Here is a tiny trained network, its code and every weight. The questions are about switching its units off for an input and a target symbol, where a switched-off unit gives its printed mean instead of its output.

import numpy as np


def w(rows, s, z=0):
    codes = np.array(rows[::2]) - 128.0
    scale = np.full(codes.shape[1], s)
    scale[-1] = z or s
    return codes * scale


def norm(h):
    return h / np.sqrt((h * h).mean(-1, keepdims=True) + 1e-5)


def f(y):
    return np.maximum(y, 0)


def softmax(a):
    e = np.exp(a - a.max(-1, keepdims=True))
    return e / e.sum(-1, keepdims=True)


def log_softmax(a):
    a = a - a.max(-1, keepdims=True)
    return a - np.log(np.exp(a).sum(-1, keepdims=True))


def net(x, mask):
    ids = ['βγδεζθλμπφω'.index(c) for c in x.split()]
    T = len(ids)
    res = E[ids] + P[:T]
    u = 0
    for l in range(2):
        q, k, v = (norm(res) @ M[l].T for M in (Q, K, V))
        z = softmax(np.where(np.tri(T) > 0, q @ k.T / 2**0.5, -1e9)) @ v
        res = res + np.where(mask[u], z, O[l][:, -1]) @ O[l][:, :-1]
        u += 1
        y = f(norm(res) @ A[l][:, :-1].T + A[l][:, -1])
        res = res + np.where(mask[u : u + 16], y, B[l][:, -1]) @ B[l][:, :-1]
        u += 16
    return log_softmax(norm(res)[-1] @ U[:, :-1].T + U[:, -1])


Q, K, V, O, A, B = {}, {}, {}, {}, {}, {}
E = w([
[138,174,84,73,109,141,88],'β',
[123,157,189,80,92,194,118],'γ',
[122,164,170,100,155,207,110],'δ',
[151,119,115,118,64,165,106],'ε',
[195,195,59,90,89,143,64],'ζ',
[23,100,49,123,254,216,140],'θ',
[111,175,175,138,63,197,126],'λ',
[165,135,121,183,60,221,101],'μ',
[115,158,168,67,118,178,110],'π',
[108,138,135,62,81,144,147],'φ',
[170,165,96,118,151,189,86],'ω',
],0.016)
P = w([
[133,81,85,170,254,89,84],'0',
[156,213,209,66,61,121,155],'1',
[146,232,185,67,67,112,165],'2',
[136,227,162,82,36,97,170],'3',
[121,196,102,154,61,191,100],'4',
[109,204,99,157,65,187,96],'5',
[65,223,137,128,87,178,102],'6',
[95,241,156,112,73,156,118],'7',
[107,242,136,133,71,147,109],'8',
],0.0079)
Q[0] = w([
[108,202,103,85,111,244,115],'0.h1',
[58,78,134,122,163,70,179],'0.h1',
],0.011)
K[0] = w([
[36,46,66,197,255,130,38],'0.h1',
[209,142,172,153,103,158,147],'0.h1',
],0.008)
V[0] = w([
[69,68,74,2,187,118,148],'0.h1',
[106,46,15,188,101,136,135],'0.h1',
],0.0094)
O[0] = w([
[6,80,133,171,183,67,39,254],'0.h1',
[172,197,214,146,254,88,88,179],'0.h1',
],0.01,0.0023)
A[0] = w([
[126,141,79,133,82,171,115,188],'0.n1',
[150,138,134,95,155,156,159,70],'0.n2',
[148,42,93,110,194,144,139,118],'0.n3',
[190,190,187,140,134,49,148,47],'0.n4',
[159,154,129,124,175,75,134,106],'0.n5',
[155,92,117,142,81,108,197,76],'0.n6',
[100,164,194,132,109,150,88,211],'0.n7',
[123,176,150,123,110,115,127,99],'0.n8',
[138,151,123,122,146,121,108,72],'0.n9',
[153,100,117,90,105,126,189,2],'0.n10',
[94,97,120,114,121,139,113,102],'0.n11',
[80,103,145,94,162,116,119,140],'0.n12',
[134,84,75,150,96,138,248,15],'0.n13',
[139,138,160,117,114,110,68,84],'0.n14',
[118,130,104,109,197,171,148,220],'0.n15',
[200,137,172,141,129,117,96,56],'0.n16',
],0.014,0.0034)
B[0] = w([
[115,113,169,53,152,73,152,209],'0.n1',
[140,102,150,155,103,98,138,156],'0.n2',
[199,145,175,2,113,208,142,142],'0.n3',
[82,37,232,99,163,94,78,154],'0.n4',
[121,66,137,88,130,117,184,149],'0.n5',
[144,207,68,140,195,122,147,174],'0.n6',
[163,98,10,85,152,102,109,247],'0.n7',
[170,104,118,108,124,190,94,165],'0.n8',
[129,101,100,137,133,119,167,145],'0.n9',
[138,158,95,195,159,134,119,169],'0.n10',
[130,168,145,171,153,107,110,160],'0.n11',
[140,184,111,213,41,124,148,195],'0.n12',
[137,204,152,36,153,45,92,186],'0.n13',
[146,134,40,157,154,202,82,177],'0.n14',
[89,150,125,114,15,178,109,165],'0.n15',
[83,116,160,109,152,131,90,148],'0.n16',
],0.0092,0.011)
Q[1] = w([
[196,73,146,153,211,163,254],'1.h1',
[139,229,194,155,233,60,197],'1.h1',
],0.0087)
K[1] = w([
[98,13,2,47,194,11,17],'1.h1',
[18,120,19,133,40,66,54],'1.h1',
],0.0063)
V[1] = w([
[33,133,166,133,139,254,197],'1.h1',
[46,68,105,140,154,88,76],'1.h1',
],0.0062)
O[1] = w([
[124,6,109,78,183,137,213,135],'1.h1',
[81,95,144,69,48,53,79,3],'1.h1',
],0.012,0.0042)
A[1] = w([
[193,164,100,168,102,122,208,4],'1.n1',
[171,122,188,131,157,57,109,163],'1.n2',
[120,152,126,176,83,125,128,150],'1.n3',
[92,116,215,156,73,90,78,67],'1.n4',
[104,123,82,70,128,109,139,192],'1.n5',
[130,144,48,188,125,133,121,128],'1.n6',
[213,110,134,116,190,155,144,77],'1.n7',
[201,139,213,142,160,140,117,42],'1.n8',
[246,169,75,83,131,190,156,48],'1.n9',
[123,168,87,169,157,89,119,87],'1.n10',
[126,177,82,143,133,108,92,77],'1.n11',
[103,93,162,237,227,90,58,134],'1.n12',
[97,165,150,164,108,126,85,131],'1.n13',
[184,127,129,169,150,148,96,71],'1.n14',
[173,62,151,59,147,110,159,193],'1.n15',
[183,147,176,136,145,115,166,116],'1.n16',
],0.014,0.0033)
B[1] = w([
[197,195,90,136,167,70,128,188],'1.n1',
[121,102,252,154,157,170,111,141],'1.n2',
[159,134,143,156,164,90,145,145],'1.n3',
[229,140,31,143,158,114,137,150],'1.n4',
[171,97,212,145,112,160,141,181],'1.n5',
[85,141,166,166,126,214,119,191],'1.n6',
[115,98,76,182,113,105,77,174],'1.n7',
[55,89,169,162,71,122,152,157],'1.n8',
[157,110,133,136,161,52,115,251],'1.n9',
[101,142,130,117,114,171,164,170],'1.n10',
[98,129,132,147,87,197,153,187],'1.n11',
[68,181,198,74,191,161,196,215],'1.n12',
[141,120,78,128,116,102,178,166],'1.n13',
[134,97,210,137,143,128,151,151],'1.n14',
[76,180,47,193,137,176,175,155],'1.n15',
[165,158,123,176,52,129,180,167],'1.n16',
],0.012,0.014)
U = w([
[125,44,55,159,195,150,97,105],'β',
[1,151,96,180,151,30,81,48],'γ',
[110,143,197,30,29,150,167,75],'δ',
[113,67,108,80,138,182,248,87],'ε',
[63,49,105,100,67,65,110,253],'ζ',
[103,70,218,54,231,109,156,206],'θ',
[70,196,113,167,67,198,89,47],'λ',
[147,213,113,145,151,112,178,224],'μ',
[88,69,205,216,72,117,145,129],'π',
[34,154,99,46,158,83,151,38],'φ',
[169,117,141,78,97,218,59,101],'ω',
],0.0087,0.0036)

Each question gives the input, a string of symbols that net reads in full, and the target symbol t.
The units are the heads (2 rows each of Q, K, V and O) and the neurons (one row each of A and B). Each row of codes is followed by its name. A weight is (code - 128) times the scale printed after its matrix; where a second scale follows, it is the last column's (O, A, B and U).
mask holds one flag per unit, layer by layer, with each layer's heads first. A switched-off unit (its flag False) gives its mean, the last column of its rows in O or B, instead of its output. The means were averaged over made-up inputs and are rounded, as every weight is.
A unit's drop is (log p(t) with every unit on - log p(t) with that unit switched off) / (log p(t) with every unit on - log p(t) with every unit switched off).
The circuit of an input: a set's keep is (log p(t) with only the set's units on - log p(t) with every unit switched off) / (log p(t) with every unit on - log p(t) with every unit switched off). Starting from the 12 units with the biggest drops (on a tie, the unit counted first), units are removed one at a time, each time the one whose removal leaves the highest keep (on an exact tie, the one counted first), for as long as the keep stays at least 0.8.
circuit, biggest first: the units of the circuit, biggest drop first
unit that matters most: the unit with the biggest drop
k most important neurons: the k neurons with the biggest drops, biggest first
top k neurons in layer l: the k neurons of layer l with the biggest drops, biggest first
drop of u: that unit's drop, to one decimal
input β λ λ λ θ π λ γ, target θ: 3 most important neurons => (0.n7, 0.n3, 0.n15)
input ω ζ φ, target β: 2 most important neurons => (0.n3, 0.n7)
input φ ε ω ω, target γ: circuit, biggest first => (0.h1)
input ω λ ω ω ε λ π, target β: top 2 neurons in layer 1 => (1.n9, 1.n12)
input ε λ φ θ θ, target θ: circuit, biggest first => (0.h1, 0.n3)
input β ω μ θ λ ε λ ω, target λ: 2 most important neurons => (0.n1, 1.n9)
input μ ε λ φ λ ε φ ε, target π: 2 most important neurons => (0.n4, 1.n8)
input γ β λ π, target δ: circuit, biggest first => (0.h1, 1.n5, 0.n13)
input λ λ θ, target λ: circuit, biggest first => (0.n15, 1.n12)
input μ ε δ, target π: 2 most important neurons => (0.n4, 1.n8)
input ε μ λ λ ζ π β, target θ: circuit, biggest first => (0.h1, 0.n4)
input ε λ θ, target ε: 2 most important neurons => (0.n15, 0.n12)
input θ γ π, target θ: circuit, biggest first => (0.h1, 1.n2)
input λ θ λ, target λ: unit that matters most => 0.h1
input λ θ λ λ π β, target λ: circuit, biggest first => (0.h1, 1.n9, 1.n11)
input ε λ λ λ ε π λ λ μ, target θ: circuit, biggest first => (0.h1, 0.n4)
input θ ε λ, target θ: top 3 neurons in layer 0 => (0.n7, 0.n4, 0.n15)
input θ ε β, target θ: top 2 neurons in layer 0 => (0.n7, 0.n4)
input δ λ λ λ φ φ λ ε ε, target ε: 3 most important neurons => (0.n3, 1.n15, 1.n5)
input ω λ λ φ λ, target β: unit that matters most => 0.n3
input γ λ π λ ε, target δ: top 2 neurons in layer 0 => (0.n1, 0.n13)
input ε π ω, target θ: top 2 neurons in layer 0 => (0.n4, 0.n16)
input ζ φ ε ω λ β λ, target ω: top 3 neurons in layer 0 => (0.n7, 0.n12, 0.n8)
input ε λ π, target θ: top 2 neurons in layer 0 => (0.n4, 0.n16)
input λ ε ε λ ε ε θ, target λ: top 2 neurons in layer 0 => (0.n15, 0.n12)
input δ π λ ε λ, target ε: top 3 neurons in layer 0 => (0.n3, 0.n7, 0.n1)
input ζ λ ζ λ, target ω: unit that matters most => 1.h1
input δ λ λ λ β, target ε: top 2 neurons in layer 1 => (1.n15, 1.n5)
input φ λ ε ε λ, target γ: drop of 0.h1 => 0.9
